Facts:
j788 σ:j821 ζ:tutovum
j521 σ:j693 ζ:skiklin
j987 σ:j950 ζ:tutovum
j374 σ:j550 ζ:tutovum
j757 σ:j788 ζ:skiklin
j955 ψ:j655 j713 σ:j101 ζ:tutovum
j340 σ:j450 ζ:tutovum
j661 ψ:j314 σ:j756 ζ:tutovum
j630 ψ:j457 σ:j873 ζ:tutovum
j201 ψ:j351 σ:j886 ζ:tutovum
j576 σ:j171 ζ:tutovum
j314 σ:j756 ζ:skiklin
j867 σ:j300 ζ:skiklin
j171 σ:j530 ζ:tutovum
j733 ψ:j153 σ:j756 ζ:tutovum
j631 σ:j821 ζ:tutovum
j135 σ:j171 ζ:skiklin
j408 ψ:j860 σ:j370 ζ:skiklin
j803 ψ:j307 σ:j332 ζ:skiklin
j332 ζ:tutovum
j633 σ:j101 ζ:tutovum
j756 σ:j370 ζ:skiklin
j66 ψ:j633 j617 σ:j101 ζ:skiklin
j739 ψ:j465 σ:j188 ζ:skiklin
j101 σ:j950 ζ:tutovum
j693 σ:j886 ζ:tutovum
j386 ψ:j946 σ:j101 ζ:skiklin
j713 ψ:j633 σ:j101 ζ:skiklin
j482 σ:j370 ζ:tutovum
j530 ζ:tutovum
j151 ψ:j340 σ:j450 ζ:tutovum
j463 σ:j300 ζ:tutovum
j606 σ:j101 ζ:tutovum
j271 σ:j788 ζ:skiklin
j617 ψ:j655 σ:j101 ζ:tutovum
j465 ψ:j739 σ:j188 ζ:tutovum
j523 ψ:j536 σ:j385 ζ:tutovum
j113 σ:j482 ζ:tutovum
j806 ψ:j621 σ:j867 ζ:skiklin
j307 σ:j332 ζ:skiklin
j550 σ:j382 ζ:skiklin
j768 ψ:j338 j570 σ:j348 ζ:tutovum
j817 ψ:j314 σ:j756 ζ:tutovum
j793 ψ:j135 j971 j202 σ:j171 ζ:tutovum
j92 σ:j530 ζ:tutovum
j202 σ:j171 ζ:tutovum
j382 ζ:tutovum
j946 σ:j101 ζ:tutovum
j147 σ:j867 ζ:skiklin
j240 ψ:j832 σ:j950 ζ:tutovum
j512 ψ:j630 σ:j873 ζ:skiklin
j351 ψ:j201 σ:j886 ζ:skiklin
j188 σ:j530 ζ:tutovum
j457 σ:j873 ζ:skiklin
j536 σ:j385 ζ:tutovum
j840 ψ:j832 σ:j950 ζ:skiklin
j791 ψ:j757 j975 σ:j788 ζ:tutovum
j205 ψ:j521 σ:j693 ζ:skiklin
j926 σ:j550 ζ:tutovum
j353 ψ:j806 σ:j867 ζ:tutovum
j368 σ:j867 ζ:tutovum
j971 σ:j171 ζ:tutovum
j370 ζ:tutovum
j580 ψ:j757 j791 j271 σ:j788 ζ:tutovum
j655 ψ:j946 j30 σ:j101 ζ:skiklin
j133 ψ:j374 σ:j550 ζ:skiklin
j654 ψ:j201 σ:j886 ζ:skiklin
j821 ζ:tutovum
j167 ψ:j153 σ:j756 ζ:skiklin
j140 ψ:j340 σ:j450 ζ:tutovum
j532 ψ:j757 σ:j788 ζ:tutovum
j30 ψ:j633 σ:j101 ζ:tutovum
j300 ζ:tutovum
j993 σ:j874 ζ:tutovum
j319 σ:j867 ζ:tutovum
j886 ζ:skiklin
j832 σ:j950 ζ:tutovum
j873 ζ:skiklin
j153 σ:j756 ζ:tutovum
j860 ψ:j510 σ:j370 ζ:tutovum
j348 σ:j873 ζ:tutovum
j51 σ:j530 ζ:skiklin
j694 ψ:j971 σ:j171 ζ:skiklin
j385 σ:j530 ζ:tutovum
j498 σ:j382 ζ:skiklin
j906 σ:j450 ζ:skiklin
j871 σ:j821 ζ:tutovum
j18 ψ:j135 j694 σ:j171 ζ:skiklin
j950 ζ:tutovum
j47 ψ:j733 σ:j756 ζ:tutovum
j40 σ:j756 ζ:tutovum
j338 ψ:j570 σ:j348 ζ:tutovum
j294 σ:j693 ζ:skiklin
j874 σ:j950 ζ:skiklin
j211 σ:j51 ζ:skiklin
j621 ψ:j147 j368 σ:j867 ζ:tutovum
j644 σ:j788 ζ:tutovum
j975 σ:j788 ζ:tutovum
j510 σ:j370 ζ:skiklin
j450 ζ:tutovum
j451 ψ:j631 σ:j821 ζ:tutovum
j570 σ:j348 ζ:tutovum
j627 σ:j370 ζ:tutovum
j789 σ:j886 ζ:tutovum
j222 ψ:j521 σ:j693 ζ:skiklin

Known rows:
[  3   3  -2   3   2  -6  -2   4  -1   4  -6   1  -5   2  -2   0  -4  -4
  -8  -3   0  -1 -14  -5   9  -2  -2  -2   3   4   0   2   3   2  -4  -3
  -3  -1  -2   4  -2   1  -2  -3  -4  -1  -1   4   4   2  -1  -1] -> j510
[  0   6   0   3   2  -6  -4   0  -1   3  -4  -2  -4   3  -1   0  -2  -5
  -7  -2   0  -1 -11  -4  -1  -1  -2  -2   2   6   0   4   5   5  -4  -3
  -4  -1  -2   2  -1   1  -2  -2  -4   0   1   2   6  -1  -1  -1] -> j631
[-2 -4 -2 -1  1 -5 -2 -1 -1  0 -2 -2 -5 -1 -2  0 -1  1 -5 -2 -2 -1 -1 -4
 -5  1 -2 -1 -2  2 -1  1  0 -2  0 -2 -2  0 -2 -3 -1 -2 -2  1 -3 -1  0  0
 -1 -7 -1 -1] -> j987
[ 3 -4 -2 -2 -5 -7  2 -1 -1  1  1  4  3 -1 -2  0 -3 -5 -7 -2 -1 -1 -5 -4
  4 -3 -2 -1  3 -4 -1 -5 -2 -3 -2 -4  4 -2 -2 -1 -1  3  4 -6 -3 -1 -1  0
  0  2 -1 -1] -> j756
[ 0 -5 -2 -2 -4 -6  5  0 -1  0 -3 -2  0  0 -2  0 -4 -3 -5 -2  0 -1 -7 -4
  7 -3 -2 -1  0  2 -1 -5  1 -2 -2 -3  2 -1 -2 -1 -2 -2  2 -5 -4 -1  0  0
 -4 -1 -1 -2] -> j40
[ 14  -5   1  -2   4  -8  22  -3   0  -6  25  11  13   6   0   9   3   4
  -9  19  13  -2  -3  28  24   0  -3   0  -2  14   0 -11  -2  -3   1   7
   9   6   1  14   5  -4  -2  -4   3  -1   7  -1 -10  -6   2   1] -> j167
[ 1 -5 -2 -2  3 -6  2  0 -2  1  1 -2 -5 -1  0  0 -3 -5 -4 -2 -1 -1  5 -5
 13  0  1  0 -2 -5 -2  2 -2 -3  3 -3  2  0  3 -3 -1 -3 -2  2 -5 -1  1  0
 -1  7  2 -1] -> j512
[ 2 -2 -2 -2  4 -6 -2  0 -2  3 -3 -2 -5 -1 -1  0 -3 -5 -7 -2 -2 -1 -2 -5
 14  0 -1 -1 -2 -1 -1  4  1  0 -1 -3 -3  0  1  2 -1 -2 -2  2 -5  0  0  2
  4  6 -1 -1] -> j630
[ 2 -5 -3 -2  3 -7  1  2 -1  1  3 -3 -5  0 -1  0 -3  4 -3 -2 -2 -2  6 -5
 -1  4  2  2 -2 -3 -2  1 -2 -3  3 -3 -1  0  2 -9 -1 -3 -2  2 -4 -1  0  0
 -2  2  1 -2] -> j240
[-1 -4 -2 -2 -2 -6  3  0 -1  0 -2 -2 -1  0 -2  0 -4 -3 -4 -2 -1 -1 -5 -4
  6 -3 -2 -1  0  1 -1 -3  0 -1 -1 -3  1 -1 -2 -1 -2 -2 -1 -3 -4 -1  0  0
 -3 -1 -1 -1] -> j627
[ -5  14  -3  -2  15  -6  -7  -2  -1   3  -9  -3   7  -3  -3  -1  11  -6
  40  -2  -2  -2  -1  16 -16  -4  -2  -2   8   3   0  10   0  -3  -4  23
   0  -3  15  -7   4  -3  20  -6  -3   0  -1   5   3   0  -2  -1] -> j147
[ -5   4  -3  -3  14  -6  -4  -2  -1   2  -8  -4   9  -3  -2  -1  13  -5
  45  -2  -3  -2   7  17 -17  -4  -2  -2   5  -1  -1   7  -2  -3  -4  20
   4  -3  18 -13   4  -4  19  -6  -3   0   0   1  -2   1  -2  -1] -> j806
[ 0  2 -2  1 -1 -6 -5 -1 -1 -4  7 -2 -2  1  0  0 -3 -1 -7 -2 -2 -1 -4 -3
  4 -3 -2  0  2 -6  0  8 -2 -2  0 -3 -2 -1 -2 -2  5 -1 -2  0 -3  0 -3 -1
  1 -1 -1  0] -> j886
[ 0 -2 -2  0  1 -6 -3  2 -1 -2  2 -2 -5  2 -1  0 -4  0 -7 -3 -1 -1 -5 -5
 10 -3 -2 -1  0 -2 -1  7 -1  0  1 -3 -2 -1  1 -3 -1 -3 -3  2 -4 -1  0  0
 -1 -2 -1 -1] -> j351
[-3  0 -2  1 -1 -6 -2  0 -1 -5  3 -2 -5  1 -1  0 -4  2 -6 -3 -2  0 -6 -2
 10 -3 -2 -1  1 -1  0  7 -1  0  0 -2 -3 -1  0 -2 -1 -3 -2  3 -4 -1 -1 -1
 -4 -5 -1 -1] -> j294
[  0   1   9   0   3  22  10  -1  10   7 -10  -3   2  -3   2  -1  -5  -6
   0  11  -5   9  16  10 -11   6  -2   3   7   0  -1  -3   2   5   3  -6
  -3   0   3  -2  -1   8  -3  22  21   0   4  -2   1  -9  -2  -2] -> j694
[ 1  0 -2 -1  1 -6 -4 -1 -1  0  2 -1 -1 -1 -1  0  0 -5 -5 -2 -2 -1 -1 -4
  1 -1 -2 -1  0 -5 -1  4 -2 -3  0 -3 -1 -1 -2  0  2  0 -2 -3 -3  0 -1  0
  4  2 -1  0] -> j450
[ 1  1 -2 -2  1 -6 -5 -1 -1  0  2  0 -1 -1 -1  0 -1 -5 -6 -2 -2 -1  1 -4
  4 -2 -2 -1  0 -6 -1  4 -2 -2  0 -3 -1 -1 -2  0  3  1 -2 -2 -3  0 -2  0
  5  4 -1  1] -> j550

Rows:
No name comes twice in this set of rows, the named rows included.
[  3   6  -2   6   6  -6  -7   3  -1   5  -8   0  -5   2  -2  -1  -4   2
  -7  -2  -1  -1 -14  -5   1   3  -2  -2   3   5   0   7   3   2  -4  -2
  -4  -1  -2   3  -1  -1  -2   2  -4  -1  -2   8   9   0  -1  -1]  j832
[ 0 -4 -1 -2  1 -6  2  0 -1 -2  2 -2 -2  0  0  0  0 -5  4  0 -1 -1  4 -4
  1  1  0  4 -2 -5 -1 -3 -2 -1  5 -3  5  0  0 -3 -2 -3 -2  1 -3 -1  1 -1
 -5 -5  0 -1]  j523
[-1 -5  0 -2 -1 -6  3  0 -1  0  4 -3 -2  1  3  0  2 -5  0 -2 -1 -1  4 -4
 -2  0  1  1 -2  0 -1  0 -1 -2  3 -3  2  0  2 -8 -1 -3 -2 -2 -4 -1  2 -1
 -3  0  2 -1]  j451
[  1  11  -2   8   4  -6  -7   7  -2   0  -2  -2  -5   4  -1  -1  -4   3
  -8  -3  -2  -1 -15  -5  15  -3  -2  -1   6   2   2  12   3   5  -4  -2
  -4  -1   0   4  -1  -1  -3   4  -4   0  -4   3   5   2  -1  -1]  j521
[-2 -3  3 -2 -1 -6  1  0 -1  2  1 -3 -2  3  2  0  2 -5 -2 -2  1 -1 -3 -2
 -6  1  0 -1  1  5  0  1  3  2 -1 -3 -3  0  1 -5  0 -2 -2 -3 -4  0  2  0
  2  1  0 -1]  j644
[  2   9  -2   5   7  -7  -6   5  -1   5  -7   0  -5   2  -2  -1  -4  -3
  -7  -2  -1  -2 -15  -5  10   0  -2  -2   3   4   0   6   4   4  -4  -2
  -4  -1  -2   6  -2   0  -2   1  -4   0  -2   7   9   5  -1  -1]  j340
[ -6   0  -3  -3  14  -6  -2  -3  -1   1  -8  -4  10  -3  -2  -1  15  -6
  48  -2  -2  -2  12  17 -17  -4  -2  -1   4  -2  -1   6  -2  -3  -3  19
   6  -2  19 -14   5  -4  19  -6  -4   0   0   0  -4   2  -2  -1]  j621
[-1  3 -2  2 -2 -6 -6  0 -1 -6  8 -2 -3  2  2  0 -3  1 -7 -3 -2 -1 -5 -2
  7 -3 -2  0  4 -8  0 11 -2 -2  1 -3 -3 -1 -1 -3  7 -2 -3  1 -3  0 -4 -1
  0 -2 -1  1]  j693
[  0   9  -1   4   4  -6  -4   0  -2   2  -6  -2  -5   2  -2  -1  -3  -5
  -4  -1  -1  -1 -11  -5   2  -1  -2  -1  -1   1   0   1   3   6  -3  -2
  -3  -1  -2   6  -2  -1  -2   1  -2   0   0   2   4  -7  -1  -1]  j536
[ 15  -5   1  -1   5  -8  19  -3  -1  -5  22  14  13   7  -1   8   2   4
  -9  20  14  -2 -11  28  24   0  -3  -1  -2  18   3 -11   0  -3  -2  11
   6   4  -1  19   5  -3  -2  -3   6  -1   7  -1 -10  -7  -1   2]  j733
[ -5  -4  -3  -3  12  -6   0  -2  -2   0  -5  -4   9  -3  -2  -1  14  -6
  45  -2  -2  -2  15  15 -15  -4  -2  -1   2  -4  -2   4  -2  -3   0  13
   7  -2  18 -14   4  -4  15  -6  -4  -1   1   0  -7   2  -1  -1]  j353
[  1  -4  -2  -1   0  -6  -6  -1  -1   0   1  -1  -5  -1  -2   0   4   4
  -7  -2  -2  -1   3  -4 -18   4  -1  -1  -1  -2   0   5  -2  -3   0  -2
  -3  -1  -2  -5   7  -2   0   0   3  -1  -2   0   5  -7  -1  -1]  j101

The same things again, as new rows of numbers:
Known rows:
[ 17 -17 -15 -14  -9  11   2  14  -6 -10   5  15  19  -1  -1 -13   8  -9
  14  -8  10  -3   1   3  -4   9 -18  -7   8  -9   7] -> j167
[-3  2 -4  4 -4  2  3  1  0 -1  8  3 -3  6  1 -5 -2 -4  5 -4 -3 -6 -1 -3
 -2 -2 -9 -6  1  5  5] -> j133
[ -4  -4  -5   4  -7  -2   5   5   0  -4  14   3   3   1  -1  -7  -3  -1
   3  -7  -4  -6   1  -4  -4  10  -8 -13   9  -1   7] -> j860
[ -4   4  -5   1  -3  -8   3  12  -2   8   5  -5  -1  10  -5   2  -1  -5
   6  -1  -4 -13  -4  -6 -10  -1 -15  -9   7   5   9] -> j205
[  5 -12  -4  14  -2  -2  -4 -13  -5  -1   4  -2  -5 -16  18   3  16  -1
  -1 -11   6   2  -2 -19  -4  -4 -22   1  -9  12  11] -> j66
[  3 -14  -8  -1  -7  -5  10  16 -12  -7  -1  11 -22   4   9  -6 -10   9
  -2 -20 -16 -14   4   0 -13 -26   2  -3   7  -1  10] -> j532
[ -3   2  -4   8  -4  -1  -4   2  -6  -4   6   5  -2   3   0  -4   2  -1
  -3  -5   2  -3   0  -7  -4   4 -10 -13  -3  11   9] -> j840
[-4 15 -2 -3 11 -2 -9 -1 -8 -1 -3 -6  3 -5 -1 -3  6 -1  5  7 -9 10 -2 11
  4 -2 14 18 -3 -7 -8] -> j550
[  2  15   3   3   5   2 -10   1  -3  -2 -12  -8   2  -9  -5  -1   7   2
  -3   6 -11  10  -9  11  11   2  15  15   1 -14  -2] -> j51
[-3 13 -1 -2 11 -3 -9 -1 -8  0 -5 -6  4 -6 -2 -1  7  1  3  6 -9  9 -2 11
  3  1 14 17 -2 -7 -6] -> j450
[ 3 -4 10 -5  5  2  5 -4  6  2  0  2  3  4  1  9 -3  2 -2  6  6 -5  3  5
  1 -3  3 -2 -4  2 -6] -> j463
[  1  -3   3   4   1  -4  -9  -4   3  -1  -5  -3   1  -3   2   7   2   6
  -8   4  16   9   7  -6  -1   2  -3  -5 -14  10  -1] -> j946
[ -1  -9   0  -5   5  -1   5  -2  11   3 -14   8  -5   4   1   5 -12   6
   3  -3   5  -2   8  -2  -1   3   6   8  -1  -1  -2] -> j644
[ 3  3  8  6 -6  5  0  3 17  0 -8 -5  0  4 -8  4 -9  5 -5  5  6  0 -2  1
  9  3  3 -7 -2 -8  0] -> j971
[  2  -3   2  -1   1  -2  -8  -2  -1   0  -7   0   1   0   0   5   1   4
 -10   5  18  11   7  -4  -1  -1   2  -6 -12  10  -3] -> j606
[  1  -1  16  -1   7  -1   6  -4   6   0   4   5   4   5   0  14  -2   4
  -3   9   3 -12   3   9   3   1   2  -6  -6   4  -6] -> j147
[  1  12   9  -3  15  -3  -4  -5 -12  -1  -1   2   6  -7   1   7  11   1
   0   8 -13  -2  -5  16   5   1  14  14  -2  -5  -8] -> j300
[ 0  0  3 -2  1  0  2  0  8  1 -1 -2  2  6 -3  3 -7  2  0  5  9  0  5  1
  1 -1  2 -3 -4  0 -4] -> j340

Rows:
No name comes twice in this set of rows, the named rows included.
[ -6   5  -7  -4  16  -8  -5  -1  -5   0 -22  11  -5  -5   0   1  -3   8
   6  -5 -16   2   3   7   1  10  19  29   2  -8  -2]  j788
[  9 -14 -11  -8  -9   6   5  10  -4  -8  10  10  13  -2   0 -12   4  -6
   9  -9   4  -3   1   0  -4   9 -14  -9  10  -7   7]  j47
[ -2  -3  -2 -10   4  -8  -3   0  -8  -4   7  -8  15 -19  -2  -8   6   5
   0   3  -8  19   3  10  -1  16  18  12  11 -19 -11]  j756
[ 18 -18  -8 -21  -3  10   2  11   3  -7  -4   9  22  -2  -3  -5   2  -3
  10   2  21   7   7   8  -1   7  -6   0   2 -13  -3]  j153
[  9 -15   3   4   4  -1  -5 -17   3   3  -6  -8  -1 -18  17  11  12   3
  -5   0  19  13   4 -15  -2  -8 -10  10 -16   8  -1]  j633
[ -2  -3  -4  20  -3  -7  -6  -7  -2  -4   8  -2  -5 -12  11   3  11   2
   0  -9   2  -2   0 -17  -4   5 -23  -6 -11  13  14]  j617
[-2  3  1 -2  2  5  1 -3 10  0  3 -3 -1  8  0 -1 -9 -1  4  7 10  4  7  2
  3 -7  3  1 -8  1 -8]  j457
[  0  -4  -4  16  -3  -5  -6  -7  -4  -4   6   0  -4 -10  10   2  11   1
  -2  -9   4  -1   0 -16  -4   3 -20  -6  -9  14  12]  j955
[-13   2   2  -2   8  16  -1 -18   0   9   9   4  -2  12  -3  -1 -10 -14
  -1   4  27   8   3 -10  -2 -18  14   3  -1 -17  -2]  j570
[  6 -17  -9  -3 -11  -7  12  25 -21 -11   1   9 -28   2  14  -8 -12  13
  -7 -25 -21 -16   5   3 -17 -42   6  -5   7  -3  10]  j791
[ 1 -2  3 -8  2 -4  3  5  6  9 -5 -9  2  6 -4  8 -5  0  1  8 10 -1  3  0
 -4 -5 -2  0 -1  0 -5]  j789
[  4  -5  15  -5   7   1   8  -6   4   2   3   6   5   3   3  13   0   2
  -3   8   4 -11   2   8   3  -4   3  -3  -5   3  -7]  j319
[  1 -10   0  -6   4  -2   6   1   7   2 -13   8  -8   4   2   5 -13   8
   0  -4   3  -2   9   0  -3  -4   8   8  -1  -2  -3]  j271

The same things again, as new rows of numbers:
Known rows:
[  8   1   0   0  -5  16   3   6   4  -4   7  -2 -12  -2  -3] -> j606
[  8  -2  -3   1   2  17   1   2   5 -13  11  -9  -4  -5  -4] -> j370
[  7  -2  -3   1   3  17   2   1   5 -13  11  -9  -4  -4  -3] -> j482
[ 7 -1 -3 -1 -5 17  3  3  4 -8  7 -6 -5 -6 -3] -> j874
[  9   0  -2   4   1  10   2   6   4 -11   2  -5  -5  -2  -6] -> j463
[  8  -1  -4   3  -2  13   4   4   4 -13   4  -8  -1  -6  -5] -> j300
[  7  -1   5   0   2   5   2   1   8 -12   2  -4  -6  -1  -3] -> j576
[  5  -4   0   3   2  15   0   5  12 -12   3  -5 -10  -6  -9] -> j351
[ 10   6  -2  -2   3  12   4   8  12 -11   6  -3  -4 -11  -8] -> j133
[  4 -11  -3   5   1   9  -6   0  -1  -9   6  -8  -7   3 -10] -> j374
[  9  -1  -1   2   8  15   0   2   4 -12  13  -7 -10   2  -3] -> j40
[  7  -1  -1   1  -2  14   2   5   4  -7   7  -4 -10  -3  -4] -> j987
[ -9 -11  -7  18 -23 -12  22  -8  10 -27  20   0  -4  22  -1] -> j971
[ -4   2  -6  12 -21  -9  29  -3  21 -28  20   3  -2  11   1] -> j694
[ 10   6  -1  -2   3  13   5   8  13 -11   6  -3  -5 -10  -6] -> j803
[  7  -2   3   0   2   6   1   2   8 -12   3  -4  -6  -2  -3] -> j211
[ 12  -5   8  -9  22   7  20  11   2  -2  26  26  10 -15  13] -> j47
[-29 -15 -20  -3   3   9 -14  -4 -23   3  -7 -13 -30  23  20] -> j633

Rows:
No name comes twice in this set of rows, the named rows included.
[  8   5   0  -1   3  17   5   8  19 -12   3  -3  -9 -13  -7]  j654
[  4  -9  -1   5   1  15  -3   3   8 -11   3  -6 -11  -2 -10]  j201
[  1  16  -5   6 -19  -7  38   2  32 -29  21   7   1   0   2]  j18
[  1 -12   2   8   5  16  -8   0   4  -9   9 -11  -7   8 -10]  j510
[  6 -12  -2   4   2   9  -5   5   3 -11   7 -11  -9   7  -8]  j631
[  7   5   3   1   7  19   2   7  17 -11   9  -6  -4  -7  -7]  j408
[ 17 -15   9  24  -3  -6   9  -2 -24  -4  17 -48 -37 -17  -4]  j757
[ 28  20  11  10   2   0  29  12   2  -7  17 -39 -30 -44   0]  j580
[ -7  -6  -6  15 -21 -10  24  -6  14 -27  20   1  -3  18  -1]  j202
[-16  11 -16 -13   5  13   1   7   0   0  -4  -5 -24   0  19]  j386

